Below is a small trained network, with its code and all its weights. Each question gives an input and a target symbol and asks what happens when units are switched off, that is, made to give their printed mean instead of their output.

import numpy as np


def w(rows, s, z=0):
    codes = np.array(rows[::2]) - 128.0
    scale = np.full(codes.shape[1], s)
    scale[-1] = z or s
    return codes * scale


def norm(h):
    return h / np.sqrt((h * h).mean(-1, keepdims=True) + 1e-5)


def f(y):
    return y / 2 * (1 + np.tanh(0.7978845608 * (y + 0.044715 * y**3)))


def softmax(a):
    e = np.exp(a - a.max(-1, keepdims=True))
    return e / e.sum(-1, keepdims=True)


def log_softmax(a):
    a = a - a.max(-1, keepdims=True)
    return a - np.log(np.exp(a).sum(-1, keepdims=True))


def net(x, mask):
    ids = ['αγδζλξτω'.index(c) for c in x.split()]
    T = len(ids)
    res = E[ids] + P[:T]
    u = 0
    for l in range(2):
        r = norm(res)
        for j in range(3):
            rows = slice(2 * j, 2 * j + 2)
            q, k, v = (r @ M[l][rows].T for M in (Q, K, V))
            z = softmax(np.where(np.tri(T) > 0, q @ k.T / 2**0.5, -1e9)) @ v
            o = O[l][rows]
            res = res + np.where(mask[u + j], z, o[:, -1]) @ o[:, :-1]
        u += 3
        y = f(norm(res) @ A[l][:, :-1].T + A[l][:, -1])
        res = res + np.where(mask[u : u + 12], y, B[l][:, -1]) @ B[l][:, :-1]
        u += 12
    return log_softmax(norm(res)[-1] @ U[:, :-1].T + U[:, -1])


Q, K, V, O, A, B = {}, {}, {}, {}, {}, {}
E = w([
[114,185,132,173,70,116],'α',
[64,112,49,180,138,3],'γ',
[113,179,163,53,165,88],'δ',
[126,116,87,108,151,166],'ζ',
[79,138,125,141,150,165],'λ',
[172,117,78,125,91,143],'ξ',
[96,136,127,109,105,144],'τ',
[172,68,155,161,203,111],'ω',
],0.011)
P = w([
[204,254,158,208,160,172],'0',
[141,183,102,128,182,170],'1',
[129,141,69,87,157,173],'2',
[109,137,80,71,142,168],'3',
[134,124,74,59,133,144],'4',
[145,114,81,59,126,128],'5',
[136,107,91,57,120,124],'6',
[117,105,104,59,114,124],'7',
[78,95,128,57,103,136],'8',
[86,88,113,57,111,132],'9',
[77,92,125,60,102,126],'10',
[82,113,123,63,100,117],'11',
],0.0038)
Q[0] = w([
[149,164,207,182,60,170],'L0H1',
[161,247,152,126,142,17],'L0H1',
[187,119,149,206,7,52],'L0H2',
[106,127,107,117,39,44],'L0H2',
[85,222,166,97,101,3],'L0H3',
[37,152,123,146,223,205],'L0H3',
],0.0049)
K[0] = w([
[150,196,169,80,104,105],'L0H1',
[144,111,52,204,121,17],'L0H1',
[173,156,180,85,137,230],'L0H2',
[170,136,190,87,192,143],'L0H2',
[87,138,65,199,160,1],'L0H3',
[119,27,119,101,132,129],'L0H3',
],0.0061)
V[0] = w([
[83,170,47,195,216,121],'L0H1',
[80,100,72,238,89,90],'L0H1',
[108,114,26,89,205,8],'L0H2',
[69,78,127,64,115,51],'L0H2',
[56,65,52,129,99,3],'L0H3',
[50,173,106,159,109,36],'L0H3',
],0.0045)
O[0] = w([
[14,117,172,191,128,44,255],'L0H1',
[23,108,179,146,198,91,40],'L0H1',
[17,158,4,139,207,97,226],'L0H2',
[82,147,103,66,132,103,123],'L0H2',
[116,60,70,145,237,42,78],'L0H3',
[20,41,92,110,210,119,188],'L0H3',
],0.0042,0.0025)
A[0] = w([
[140,148,234,150,136,83,132],'L0N1',
[183,157,214,110,85,191,80],'L0N2',
[194,74,198,121,88,97,3],'L0N3',
[190,71,106,101,3,148,49],'L0N4',
[50,178,145,147,81,121,144],'L0N5',
[81,165,189,102,110,92,81],'L0N6',
[108,148,66,89,2,173,97],'L0N7',
[190,204,214,127,86,56,80],'L0N8',
[195,145,42,193,107,191,215],'L0N9',
[99,126,141,94,155,177,152],'L0N10',
[71,33,181,104,157,159,150],'L0N11',
[42,133,159,220,113,114,113],'L0N12',
],0.0058,0.0042)
B[0] = w([
[236,154,56,151,160,232,144],'L0N1',
[113,198,191,190,111,34,135],'L0N2',
[24,175,147,53,130,42,90],'L0N3',
[154,97,63,124,229,129,124],'L0N4',
[181,143,116,101,201,147,254],'L0N5',
[164,58,137,94,87,161,176],'L0N6',
[243,83,177,188,174,190,231],'L0N7',
[127,176,217,188,78,190,152],'L0N8',
[150,169,254,173,110,195,213],'L0N9',
[171,149,150,183,69,87,205],'L0N10',
[225,187,83,153,83,116,175],'L0N11',
[96,81,40,29,181,43,180],'L0N12',
],0.0048,0.003)
Q[1] = w([
[183,137,178,81,79,58],'L1H1',
[168,79,165,109,57,94],'L1H1',
[70,53,54,84,142,140],'L1H2',
[111,74,47,180,158,184],'L1H2',
[151,68,94,214,119,131],'L1H3',
[158,139,2,144,171,127],'L1H3',
],0.0066)
K[1] = w([
[108,179,196,137,65,131],'L1H1',
[72,210,230,219,100,142],'L1H1',
[90,71,2,112,111,104],'L1H2',
[176,89,49,107,156,187],'L1H2',
[206,73,172,163,139,137],'L1H3',
[92,119,82,226,182,135],'L1H3',
],0.0074)
V[1] = w([
[113,172,160,184,93,133],'L1H1',
[166,181,158,253,120,124],'L1H1',
[78,73,99,47,126,130],'L1H2',
[142,86,141,56,106,164],'L1H2',
[98,102,143,88,141,192],'L1H3',
[113,85,118,252,153,166],'L1H3',
],0.0069)
O[1] = w([
[127,168,180,152,118,212,184],'L1H1',
[115,225,135,207,174,209,234],'L1H1',
[146,240,176,176,67,42,4],'L1H2',
[254,143,122,85,45,18,102],'L1H2',
[189,101,82,121,8,133,148],'L1H3',
[126,199,99,65,183,206,48],'L1H3',
],0.0041,0.0035)
A[1] = w([
[127,128,157,56,134,61,115],'L1N1',
[157,179,122,45,142,159,114],'L1N2',
[140,113,98,97,64,243,94],'L1N3',
[161,96,132,202,68,80,70],'L1N4',
[251,65,168,252,71,143,132],'L1N5',
[107,33,133,221,148,48,148],'L1N6',
[113,175,118,174,59,2,89],'L1N7',
[142,53,147,61,72,168,145],'L1N8',
[148,144,148,160,81,64,3],'L1N9',
[91,125,218,111,84,141,62],'L1N10',
[80,151,136,77,154,74,139],'L1N11',
[153,112,89,110,189,169,43],'L1N12',
],0.0059,0.0039)
B[1] = w([
[150,77,120,161,95,182,219],'L1N1',
[103,62,68,196,166,87,210],'L1N2',
[144,153,181,178,205,111,253],'L1N3',
[159,84,143,94,253,121,80],'L1N4',
[59,240,167,176,161,248,228],'L1N5',
[83,166,142,182,213,197,146],'L1N6',
[160,212,192,129,213,97,192],'L1N7',
[90,161,90,170,181,156,212],'L1N8',
[147,130,133,117,228,66,83],'L1N9',
[163,124,83,90,155,64,129],'L1N10',
[116,177,143,141,137,190,221],'L1N11',
[141,93,109,125,135,59,154],'L1N12',
],0.0059,0.0024)
U = w([
[135,99,183,149,64,122,4],'α',
[116,91,192,213,82,74,20],'γ',
[46,98,224,135,135,45,63],'δ',
[183,39,17,40,53,182,186],'ζ',
[9,206,115,108,72,121,32],'λ',
[68,230,253,150,97,254,208],'ξ',
[233,173,186,25,84,32,231],'τ',
[134,58,44,176,243,170,122],'ω',
],0.0053,0.0043)

Each question gives the input, a string of symbols that net reads in full, and the target symbol t.
The units are the heads (2 rows each of Q, K, V and O) and the neurons (one row each of A and B). Each row of codes is followed by its name. A weight is (code - 128) times the scale printed after its matrix; where a second scale follows, it is the last column's (O, A, B and U).
mask holds one flag per unit, layer by layer, with each layer's heads first. A switched-off unit (its flag False) gives its mean, the last column of its rows in O or B, instead of its output. The means were averaged over made-up inputs and are rounded, as every weight is.
A unit's drop is (log p(t) with every unit on - log p(t) with that unit switched off) / (log p(t) with every unit on - log p(t) with every unit switched off).
The circuit of an input: a set's keep is (log p(t) with only the set's units on - log p(t) with every unit switched off) / (log p(t) with every unit on - log p(t) with every unit switched off). Starting from the 12 units with the biggest drops (on a tie, the unit counted first), units are removed one at a time, each time the one whose removal leaves the highest keep (on an exact tie, the one counted first), for as long as the keep stays at least 0.8.
units of the circuit, in order: the units of the circuit, biggest drop first
most important unit: the unit with the biggest drop
k most important neurons: the k neurons with the biggest drops, biggest first
top k neurons in layer l: the k neurons of layer l with the biggest drops, biggest first
which heads matter: for each layer, one digit per head in row order, 1 if its drop is at least 0.15 and else 0, layers parted by /
drop when u is switched off: that unit's drop, to one decimal
input δ λ α δ ξ α ζ, target ξ: units of the circuit, in order	(L0N9 L1N5 L0H2)
input λ δ ω, target ξ: units of the circuit, in order	(L0H3 L1N5)
input δ ζ δ δ, target ζ: top 3 neurons in layer 1	(L1N5 L1N1 L1N8)
input λ γ δ τ δ λ δ ξ ξ τ λ ζ, target τ: 2 most important neurons	(L1N7 L0N9)
input δ δ δ δ ξ, target ξ: which heads matter	000 / 000
input ω δ ξ δ ζ δ, target ζ: most important unit	L0H3
input λ λ α δ ω τ α λ α ζ α, target τ: which heads matter	101 / 010
input δ α ξ ξ λ γ τ τ, target τ: units of the circuit, in order	(L1H2 L0H3 L1H1)
input λ ζ ω δ δ δ δ, target τ: 2 most important neurons	(L0N7 L0N11)
input τ λ λ δ λ λ λ ω ξ δ ω λ, target τ: 2 most important neurons	(L0N12 L1N7)
input ω λ δ δ δ δ λ λ δ δ λ, target τ: top 3 neurons in layer 0	(L0N12 L0N1 L0N9)
input ξ λ λ δ α ξ λ α, target ω: which heads matter	110 / 000
input ζ τ α δ δ, target ω: 4 most important neurons	(L0N2 L0N9 L0N1 L1N8)
input δ λ ω λ δ, target ω: top 3 neurons in layer 1	(L1N2 L1N5 L1N10)
input ξ α γ λ τ δ α λ δ τ, target τ: most important unit	L1H2
input δ ω ω λ λ τ α δ ζ δ λ, target ζ: top 3 neurons in layer 0	(L0N12 L0N9 L0N8)
input α δ λ ξ λ δ δ ω ζ α α α, target τ: which heads matter	011 / 110
input δ δ ζ λ α δ α λ δ λ, target ζ: which heads matter	010 / 111
input ζ λ δ λ, target ω: 2 most important neurons	(L0N12 L0N5)
input δ δ λ ξ δ δ δ, target τ: top 2 neurons in layer 1	(L1N7 L1N5)
input λ δ δ λ ζ α δ δ δ δ α, target ω: which heads matter	111 / 101
input α λ λ ξ, target ξ: most important unit	L0N9
input ζ γ λ γ ζ ζ α τ, target λ: which heads matter	011 / 010
input λ δ δ α λ α α, target ζ: 4 most important neurons	(L0N5 L0N7 L0N12 L1N3)
input δ λ ω ζ δ δ τ λ, target ω: 2 most important neurons	(L0N7 L1N3)
input ω γ α δ λ δ δ λ α λ ζ, target λ: top 2 neurons in layer 1	(L1N3 L1N5)
input δ λ δ δ ζ, target ξ: top neuron in layer 1	(L1N5)
input δ δ λ λ ω τ λ γ λ λ, target λ: drop when L1N6 is switched off	0.0
input δ δ α ω, target ξ: drop when L0H1 is switched off	0.1
